Each row is followed by roughly how far along a hidden order it lies, from 0 to 15. A new part has a new order.
[ 0  1  0 -1 -1 -2  0  1  4 18 42 29 17 31 90 24 55 11 29 17 61 34 20 28
 19 45 14 11 63 15 18 54 25 35 28 11 39 26 10 37 -2 19 12 56 30  7 18 76
 19 28 -4 19  3 57 21 12 14] => 2
[ 2  1 -1 -1  3 -5 -2  0  1  4 -2 -2  2 -3 23 -2 11 -2 -1  2 -4  2  2  4
  8 25 13 10 60 17 18 54 22 37 29 11 67 26 19 32  7 19 10 61 26  6 16 79
 19 29 -5 12 -2 41 14 12 12] => 8
[ -1  -8   2   1   1   4   4   0   3  -1   5   3  -4   5 -21   5  -6   1
 -19  -1  13  -1   3   2  -1  -5  -1  -3  -4   0  -3   3   8  -3  30   0
  -2   2   0  18 -10   6   6  48  23   7  20  60  25  29  -5  17   0  62
  17  16  11] => 13
[-22  -3  11   4  14  24  20   3  -5 -22  12   5 -23  24 -81  13 -46   9
   6  -4  10  -6  12   7  -3  28  -2 -11 -17   2 -14  13  22   7  28   2
  20  -1  -9  44  15  -1  -2  33   8  10   9  33  28  37  33  29  12  83
  12  27  12] => 14
[-10  -1   4   2   5  12   8   2  -4   0  17  16   1  36  43  33  40  14
  31  12  58  34  24  30  17 112  15   5  53  16   8  63  34  46  32  10
  53  27  17  50  -2  17   8  43  29   9  18  18  22  26  12  18   5  72
  12  22  13] => 3
[ 24  24  10  14  16  20  20  10  16  36  47  31  18  21 114  22  59   8
  26  15  54  35  15  23  16  38  14  12  61  15  20  65  19  34  27  11
  35  28  20  26  12  18  10  54  28   5  18  80  15  28  -8  14   6  49
  19   9  13] => 0
[ 20   5  -8  -3 -11 -20 -15  -2   4  17  -4  -3  15 -18  70 -11  33  -7
  -2   2 -10   7  -6  -5   3 -19   2   7  22  -1  12   2  -7  18  24   8
  23  29  24   6   1  19  14  55  27   6  21 101  14  37 -22  13  -9  29
  16   4  12] => 11
[ 11   1  -3  -3  -3  -7  -7  -1   2   9 -12   2   9   4  82  17  61   8
  24  15  50  33  19  25  17  40  13  12  61  15  19  66  22  32  27   9
  40  27  19  22 -20  19   9  58  28   7  17  87  23  28  -8  18  -2  49
  15  10  13] => 4
[  6   1  -2   0  -3  -4  -4   0   1   5  -3  -2   4  -3  34  -7   9  -5
  -1   4  -7   0  -1  -1  -1  -5   1   5   7   0   3  -1  -7  -8  28   0
  -2   2   4 -10   1   1   0   2   0   1   3  46   8  20  -5  11  -2  50
  15   9  14] => 15
[ 16  -2  -7  -2  -9 -16 -13  -1   4  15  -8  -4  15 -15  50 -13  21  -6
  -5   2  -3   3  -5  -5   2 -16   2   7  14   1  -2  -8 -17  -4  25   1
  -2  10  15   4  -5  19  13  63  18   4  18  86  16  37 -21  15  -7  41
  16   5  14] => 12
[-6 -1  3  3  8 17 20  9 11 26 57 34 12 36 57 30 38 13 30 15 56 31 23 25
 17 47 15  8 55 15 10 60 30 44 29 10 49 24 18 45 -8 24 10 58 43  6 18 82
 17 28  9 18  5 62 19 17 13] => 1
[ 12   0  -4  -1  -7 -13 -10   0   2   9  -3   0   9 -10  79  -4  19   0
  13  14  48  30  18  23  18  35  14  16  72  14  18  43  14  22  26   3
  36  27  21  16  13  18  13  57  32   7  19  96  16  29  -5  15  -6  42
  20   7  12] => 6
[  5  -1  -1   0  -3  -6  -5  -1   0   5  -4   1   3  -5  18  -3   9  -2
  -3   1  -5  -1  -1  -1   2   3   5   9  40  12  17  60  21  31  28  11
  40  26  17  25 -18  17  10  58  30   3  19  75  15  22  -3  16  -1  55
  18  11   9] => 9
